Each row of numbers belongs to one of the things below and depends on some of the facts about them. Some rows are named. Which thing is each other row?

Some things and their rows:
Q4: [ -3 -19   4  16  17   1  36   6  39  39  12  11   8  11 -25   3 -15  12
  -7  -5   0  11  14  -1  -1  13  18  22  16  -1 -62 -19  19  19  -9]
Q657: [ -2  -6  -8 -22  24 -21   3  20  50  24  24 -14  20   2 -26  10  -3  -2
   5  36  23  21  -4 -64   6   1   2  -5  21  14 -35   9  23  16 -15]
Q902: [-16 -18   1  35  13   5  33   7  39  46  12  11  12  10 -33   3  -3  13
  -9   1   2  13  12   2   4  17   7  21  20   0 -52 -14   7  16  -3]
Q350: [ -8   5   0 -20   0  18 -49  -9   0 -26  -9 -14   2 -20   2  11  -6   4
   9 -30 -22  -7 -17  25 -30  -6 -10  -4   8  -7 -36   9  23  -3  -1]
Q546: [ 28   0  13  19  43  16   5 -19 -47 -33  -8  16 -22  -6  26 -13  34 -17
   3 -18   3  -8  19  22  -2 -17  25  -8  34   2  38  -5 -34 -11  -8]
Q799: [ 11  17 -10  -7  -9 -12  -8   4 -13 -18  -7 -17  -4   3  35   1  14 -24
   9  13  24   0  -6 -24  13 -11 -13 -24  -3  14  70  17   8  -7 -11]
Q213: [ 17   3   5  -1 -19  11   3 -10 -20 -14 -10   3 -14  -5  20   5  10  -4
  -5 -12 -16  -1  -8   9  -1 -17   7   1 -28  11  22   4 -30 -28  -2]
Q177: [  0  -3 -11 -14  51  -4   1  13  45  47  20 -14  19  -8 -26   6  14 -15
  10  29  35  21  -8 -50  10  10  -4  -7  46  16 -29  20   5   4 -25]
Q248: [  0 -15   3  -5  12   1  20   6  42  33  18   6  12   3 -30   7 -12  13
  -3   8  -2  12  -1 -13  -3   9  15  17  18   4 -62  -9  13  14 -16]
Q640: [ 14   0   8  16 -13  10   7 -12 -29 -30  -8  12 -16   2  19  -2  16   1
  -4 -11 -11  -7   6  22   2 -14  13  -1  -1   5  37  -6 -23 -10   0]
Q645: [ -3  24 -13 -23 -24 -16 -18   3 -13  -8   5 -20  10   5  19 -19   6 -21
   8  46  29 -16 -13 -10  31   9 -33 -22 -34   3  74  11 -23  -5   4]
Q683: [  8   7   2   2 -16  14   7  -7 -26 -23 -20  23   0   4  27 -10   6  -4
   2 -43  -4  -9  -9  27  -6  -7 -13 -21  -8  -6  27  -1  -5  -8 -15]
Q531: [  0 -16   2  -1  11   1  24   7  42  34  16   8  11   2 -29  10 -11  15
  -4   7  -2  14  -1 -12  -2   8  17  16  21   4 -60  -8  12  11 -17]
Q563: [ -5  -3 -10 -38   7  -4   6  17  49  31  13   9  31   0 -25   6 -11   7
  13  -3  23  18 -28 -37  -4  10 -18 -21  39   0 -37  14  37  16 -45]
Q93: [ 12   6   3  22  -6  -8  15 -15 -26 -10   0  -1  -5  16  14 -25 -18 -12
  -1  -2   3 -31  13  29   9  12  10  -4 -56  -8  47 -31 -12 -11   7]
Q770: [  0   5  -1  28 -17   7   5  -6 -22 -13 -10  -4  -8   4  18  -3  22  -9
  -4  -4   0  -5   4  16   9  -7  -5  -3 -14   6  46   1 -23 -12   8]
Q383: [ -3  12 -12  -6  13 -23 -27  10 -15   2  -7 -27  -8  -7   7   9  -5 -18
  14  20  24   3  -1 -44   0   0  -6 -16   8   1  61  27  23  -7   8]
Q955: [ -8 -19   5  18   4  12  18   3  40  31  21  11  12  -1 -44  10   8  26
  -6  11 -10  14  -1   2   1   9  19  20  36   2 -54  -7 -10  10 -11]
Q977: [ -4 -18   4  14  17   1  34   6  39  38  11  11   9  11 -25   2 -17  11
  -7  -2   1  11  13   0  -2  14  14  20  15  -2 -67 -19  20  20  -9]
Q188: [ -6 -15   6   1   0  -1  12  -4  40  37  41   7  23   3 -61  -8 -18  28
  -1  35  -5  -9  -8   5   8  29  24  16  -7  -9 -39 -28 -21   3 -12]
Q54: [  3 -20  11   8  11   6  18   2  30  11  22  21   7   1 -39   8   1  28
  -3   8  -6  10   4   3  -3   5  33  16  55  -2 -50 -16   6  23 -21]

Some facts about the things:
Q826 σ:Q313 λ:puba τ:fabu γ:stiska
Q961 σ:Q619 λ:basor τ:kefa γ:porim
Q799 σ:Q69 λ:stople τ:fabu γ:dralol
Q649 σ:Q602 λ:stople τ:brovi γ:dralol
Q438 σ:Q427 λ:basor τ:fabu γ:dralol
Q809 σ:Q997 λ:basor τ:brovi γ:porim
Q801 σ:Q45 λ:basor τ:kefa γ:porim
Q838 σ:Q764 λ:puba τ:stuklan γ:stiska
Q58 σ:Q860 λ:basor τ:kefa γ:stiska
Q256 σ:Q779 λ:basor τ:brovi γ:dralol
Q159 σ:Q515 λ:stople τ:nebrel γ:porim
Q259 σ:Q546 λ:stople τ:zoser γ:dralol
Q657 σ:Q4 λ:puba τ:fabu γ:stiska
Q614 λ:puba τ:kefa γ:dralol
Q524 σ:Q771 λ:puba τ:brovi γ:stiska
Q645 σ:Q855 λ:stople τ:fabu γ:porim
Q212 σ:Q969 λ:puba τ:litru γ:pipo
Q844 σ:Q982 λ:puba τ:brovi γ:dralol
Q623 σ:Q365 λ:puba τ:kefa γ:pipo
Q764 σ:Q645 λ:basor τ:nebrel γ:porim
Q519 λ:stople τ:litru γ:porim
Q257 σ:Q524 λ:stople τ:litru γ:dralol
Q444 σ:Q228 λ:stople τ:nebrel γ:dralol
Q186 σ:Q977 λ:basor τ:kefa γ:dralol
Q546 σ:Q250 λ:stople τ:stuklan γ:dralol
Q795 λ:stople τ:kefa γ:stiska
Q179 σ:Q344 λ:basor τ:brovi γ:stiska
Q853 σ:Q657 λ:puba τ:nebrel γ:pipo
Q54 λ:puba τ:stuklan γ:dralol
Q860 σ:Q768 λ:puba τ:nebrel γ:dralol
Q878 λ:stople τ:litru γ:stiska
Q563 σ:Q320 λ:puba τ:fabu γ:pipo
Q920 σ:Q383 λ:stople τ:nebrel γ:dralol
Q250 σ:Q319 λ:stople τ:zoser γ:pipo
Q531 σ:Q563 λ:puba τ:brovi γ:dralol
Q52 λ:puba τ:zoser γ:dralol
Q127 σ:Q257 λ:stople τ:zoser γ:porim
Q588 σ:Q404 λ:basor τ:fabu γ:dralol
Q991 λ:stople τ:zoser γ:dralol
Q149 σ:Q838 λ:basor τ:brovi γ:dralol
Q969 σ:Q101 λ:stople τ:kefa γ:pipo
Q709 σ:Q88 λ:stople τ:fabu γ:porim
Q468 λ:basor τ:brovi γ:porim
Q548 λ:stople τ:nebrel γ:stiska
Q61 σ:Q989 λ:stople τ:stuklan γ:porim
Q324 σ:Q825 λ:puba τ:brovi γ:pipo
Q359 σ:Q662 λ:basor τ:fabu γ:dralol
Q197 σ:Q920 λ:puba τ:brovi γ:stiska
Q640 σ:Q853 λ:stople τ:litru γ:dralol
Q943 σ:Q999 λ:stople τ:kefa γ:dralol
Q508 σ:Q701 λ:puba τ:brovi γ:stiska
Q738 σ:Q258 λ:stople τ:fabu γ:porim
Q427 λ:basor τ:stuklan γ:dralol
Q177 σ:Q259 λ:puba τ:fabu γ:porim
Q91 σ:Q359 λ:stople τ:kefa γ:pipo
Q73 σ:Q844 λ:puba τ:litru γ:stiska
Q443 σ:Q781 λ:puba τ:brovi γ:porim
Q747 σ:Q878 λ:stople τ:litru γ:dralol
Q999 σ:Q438 λ:stople τ:brovi γ:pipo
Q708 σ:Q681 λ:basor τ:stuklan γ:dralol
Q188 σ:Q239 λ:puba τ:litru γ:porim
Q137 σ:Q804 λ:stople τ:nebrel γ:dralol
Q93 σ:Q508 λ:stople τ:nebrel γ:dralol
Q319 σ:Q888 λ:stople τ:kefa γ:dralol
Q344 σ:Q415 λ:stople τ:zoser γ:pipo
Q701 σ:Q813 λ:puba τ:fabu γ:pipo
Q787 σ:Q801 λ:stople τ:kefa γ:dralol
Q997 σ:Q93 λ:stople τ:fabu γ:dralol
Q4 σ:Q902 λ:puba τ:nebrel γ:dralol
Q521 λ:basor τ:fabu γ:dralol
Q175 λ:basor τ:nebrel γ:porim
Q683 σ:Q61 λ:stople τ:brovi γ:pipo
Q602 λ:stople τ:brovi γ:porim
Q549 σ:Q708 λ:stople τ:stuklan γ:porim
Q172 σ:Q795 λ:basor τ:litru γ:dralol
Q770 σ:Q157 λ:stople τ:brovi γ:porim
Q982 σ:Q747 λ:puba τ:litru γ:pipo
Q771 λ:basor τ:litru γ:pipo
Q660 σ:Q832 λ:stople τ:brovi γ:porim
Q433 σ:Q809 λ:puba τ:zoser γ:stiska
Q768 σ:Q419 λ:basor τ:fabu γ:dralol
Q855 σ:Q144 λ:puba τ:fabu γ:dralol
Q825 σ:Q137 λ:stople τ:stuklan γ:pipo
Q320 σ:Q52 λ:basor τ:brovi γ:dralol
Q157 σ:Q738 λ:basor τ:zoser γ:pipo
Q415 σ:Q312 λ:stople τ:fabu γ:pipo
Q643 λ:stople τ:zoser γ:stiska
Q791 σ:Q433 λ:stople τ:litru γ:dralol
Q515 σ:Q73 λ:stople τ:kefa γ:stiska
Q424 σ:Q323 λ:puba τ:zoser γ:dralol
Q977 σ:Q501 λ:puba τ:nebrel γ:dralol
Q746 σ:Q177 λ:puba τ:zoser γ:porim
Q69 σ:Q531 λ:basor τ:brovi γ:pipo
Q316 σ:Q640 λ:stople τ:fabu γ:dralol
Q916 σ:Q683 λ:stople τ:nebrel γ:stiska
Q783 σ:Q212 λ:basor τ:zoser γ:pipo
Q808 σ:Q170 λ:puba τ:fabu γ:pipo
Q299 σ:Q549 λ:puba τ:nebrel γ:dralol
Q789 σ:Q444 λ:stople τ:nebrel γ:pipo
Q532 σ:Q172 λ:basor τ:nebrel γ:dralol
Q662 σ:Q213 λ:puba τ:nebrel γ:porim
Q383 σ:Q256 λ:basor τ:fabu γ:dralol
Q404 σ:Q324 λ:stople τ:stuklan γ:pipo
Q101 σ:Q709 λ:puba τ:fabu γ:stiska
Q891 σ:Q216 λ:puba τ:zoser γ:dralol
Q45 σ:Q643 λ:basor τ:zoser γ:pipo
Q216 σ:Q783 λ:puba τ:fabu γ:porim
Q888 σ:Q649 λ:puba τ:brovi γ:dralol
Q994 σ:Q424 λ:stople τ:zoser γ:stiska
Q955 λ:puba τ:litru γ:porim
Q88 σ:Q519 λ:basor τ:nebrel γ:porim
Q813 σ:Q188 λ:stople τ:fabu γ:stiska
Q851 σ:Q826 λ:basor τ:nebrel γ:stiska
Q735 λ:puba τ:litru γ:dralol
Q228 σ:Q159 λ:stople τ:stuklan γ:pipo
Q33 σ:Q614 λ:stople τ:brovi γ:pipo
Q902 λ:puba τ:nebrel γ:porim
Q779 λ:basor τ:kefa γ:dralol
Q323 σ:Q521 λ:stople τ:litru γ:pipo
Q619 σ:Q179 λ:stople τ:fabu γ:stiska
Q989 σ:Q623 λ:stople τ:brovi γ:dralol
Q258 λ:basor τ:litru γ:dralol
Q646 σ:Q851 λ:stople τ:kefa γ:pipo
Q313 σ:Q735 λ:stople τ:fabu γ:dralol
Q832 σ:Q955 λ:stople τ:nebrel γ:pipo
Q629 σ:Q789 λ:stople τ:kefa γ:dralol
Q350 σ:Q961 λ:basor τ:kefa γ:pipo
Q352 λ:basor τ:litru γ:dralol
Q312 σ:Q588 λ:puba τ:zoser γ:porim
Q781 σ:Q350 λ:basor τ:stuklan γ:pipo
Q501 λ:stople τ:litru γ:stiska
Q213 σ:Q943 λ:stople τ:kefa γ:dralol
Q804 λ:puba τ:brovi γ:dralol
Q239 σ:Q149 λ:puba τ:kefa γ:dralol
Q248 σ:Q395 λ:puba τ:brovi γ:dralol
Q365 λ:stople τ:litru γ:dralol
Q144 σ:Q808 λ:basor τ:fabu γ:dralol
Q170 σ:Q442 λ:puba τ:stuklan γ:stiska
Q419 λ:puba τ:stuklan γ:dralol
Q681 σ:Q468 λ:basor τ:nebrel γ:stiska
Q309 σ:Q33 λ:puba τ:fabu γ:dralol
Q442 σ:Q629 λ:puba τ:fabu γ:dralol
Q395 σ:Q175 λ:basor τ:nebrel γ:dralol
Q295 σ:Q443 λ:basor τ:brovi γ:dralol

Which thing is each row?
No name comes twice in this set of rows, the named rows included.
[-11  11 -14  31 -59 -18   8  12 -11 -12 -11  -9   0  12  15  15  18  -2
   2  18  16   8 -12 -28  20  -9 -17 -22 -10  14 110  20   3 -10  -3] => Q709
[-13 -12  -9   1 -24 -31  22  28  53  27  20  -5  19  12 -35  24 -10  20
   0  34  13  27  -9 -72   9   0   6  -4  11  12  -3   8  35  15 -12] => Q101
[  9   3   3  30  -6   4  21  -8 -26 -17 -16   5 -15  12  32  -9   6 -14
  -7 -21   0  -9  19  25   4  -5   3   1 -20   1  34 -13  -6  -2   9] => Q920
[ -1  -3 -10 -26  12 -15   4  17  54  35  21 -11  20   1 -24  13  -8   1
   7  31  25  19 -15 -48   7   8   0  -5  31  13 -32  10  30  16 -28] => Q309
[ -5  -4   5  52 -59   5  21  -4 -24 -23 -10  15 -12   9   5  12  22  20
 -10  -7 -18   1   0  19   9 -11  10   0  -7   3  73  -3 -24 -14   7] => Q519
[ -1  17 -13   7 -13  -7 -11   4 -12 -13  -6 -21   1   2  25   1  25 -23
   8  20  26   2  -6 -21  18  -7 -22 -23  -1  15  75  21  -7  -9  -4] => Q738
[  0  13   3 -14 -23   4  16   1 -34 -13 -19  17 -12  11  41 -22   4 -11
 -15  -3   1 -10  16  40  21   0 -31  12 -21  -8   5  -6 -23  17  27] => Q444
[-10  -8   3 -38  -3   5  20  15  37  33   9  19  11   0 -18   1  -8  17
 -12  19   0  18  -2  -1  10   9 -14  26  26  -1 -91   1   0  31  -2] => Q844
[ 13   4   3  13 -11   5  10  -7 -24 -18 -13   2 -14   5  27  -3   9 -12
  -3 -10  -2  -5   6  13   4 -11   1  -4 -15   6  34  -2 -12 -10   2] => Q989
[ -2   7   0  -4   4 -20 -20  -7 -25  11   7 -13  -6  -1 -12 -14 -35  -1
   6  23   1 -26   4   2   1  21   7   3 -44 -19  34 -10  -7 -13  23] => Q149

The same things again, as new rows of numbers:
Some rows with their names:
Q256: [ 63  45 -36 -30  38  -1  49 -26  17  -9 -25 -20  15]
Q320: [ 63  45 -35 -29  37   1  48 -25  17  -6 -25 -19  15]
Q350: [ 18  -6 -29 -67  36  15  51 -72  -5  -7 -34 -36  45]
Q352: [ -11   53 -107    0   42    8   33   -1  -70   39  -21   51  -13]
Q808: [ -6   7  -6 -69  31  14  27 -10 -15  13  13 -48 -24]
Q312: [ 35  19  -4 -32  20  19  17 -80  32 -24 -42 -23  67]
Q902: [-14  64 -34  -3  35  23   8 -73 -38  24 -21  11 -35]
Q442: [ 35  39 -29 -27  35   6  18  25  10  13   8 -24 -12]
Q701: [ -6   3 -12 -65  34  17  23 -20 -13  11   6 -45  -7]
Q853: [ -3   1 -24 -58  43  25  11 -44  -5  16   2 -53   6]
Q844: [ 46  46 -13 -24  31   7  23  -6  30 -11 -12 -26  11]
Q159: [-18  20  24   8  25  15 -23 -15  19  21  61 -33   6]
Q709: [-27  13  16  12  17  17 -19 -21  18  12  47 -18  38]
Q999: [-41  14  49 -13  18  25   5 -51  22 -12  40 -46  38]
Q646: [-47  14  49 -13  16  25   6 -45  17 -11  41 -40  38]
Q645: [-23  21  34   2  15   9 -11   5  11  16  63 -27  -1]
Q795: [-39  43  46  49 -11   8 -16 -85 -14  -1  10  49 -16]
Q660: [-15  26  44   9  11  16  -6 -37  29  -7  37 -24  36]
Q649: [ -4  51  26  29  20  14  -5 -19  43 -10  36 -16  43]
Q549: [ -6  40  84   0 -10  10  24 -42  42 -46  18 -18  55]
Q228: [-30  33 103 -27  -5  13  41 -38  29 -50  31 -42  29]

Which thing is each row?
No name comes twice in this set of rows, the named rows included.
[ 50  12 -33 -55  41  -3  33 -12 -11  29   5 -39 -35] => Q764
[-57  22 -84 -38  38  20  45 -41 -99  39 -17  29 -24] => Q771
[ 65 -27 -30 -33  11  -5  16 -88  12  -3 -48   2  44] => Q179
[ 50  16 -82 -21  47   8  24 -34  11   9 -30 -11  62] => Q588
[ 55  15 -16 -56  29  -3  46 -40   3  -1 -21 -30   6] => Q809
[ 16  81 -68   4  42   9  43 -49 -39  15 -33  26 -24] => Q521
[  8  97 -23  12  29  19  29 -61 -11  -9 -38  22 -12] => Q804
[ 74  54   4 -39  16  -7  79 -27  29 -47 -45 -14  37] => Q708
[ -8  41   3  29  34  14 -22   5  37  16  56 -28  22] => Q93
[ -1  49  27  28  21  13  -4 -13  47 -12  37 -21  46] => Q989
[-58  -9   3  -1  25  35 -19 -66  13   3  29 -32  86] => Q415
[ 47  -9   9 -31   3  -3   3 -50  15  -3 -24  -2  -2] => Q197
[-12  38  -8  39  35  21 -28 -19  36  15  44 -19  46] => Q137
[-15 -30   9  29   0   9 -49 -60  25  13  22  13  65] => Q619
[  6 -44 -54 -33   5  -5 -17  21 -36  42   6  27  -6] => Q73

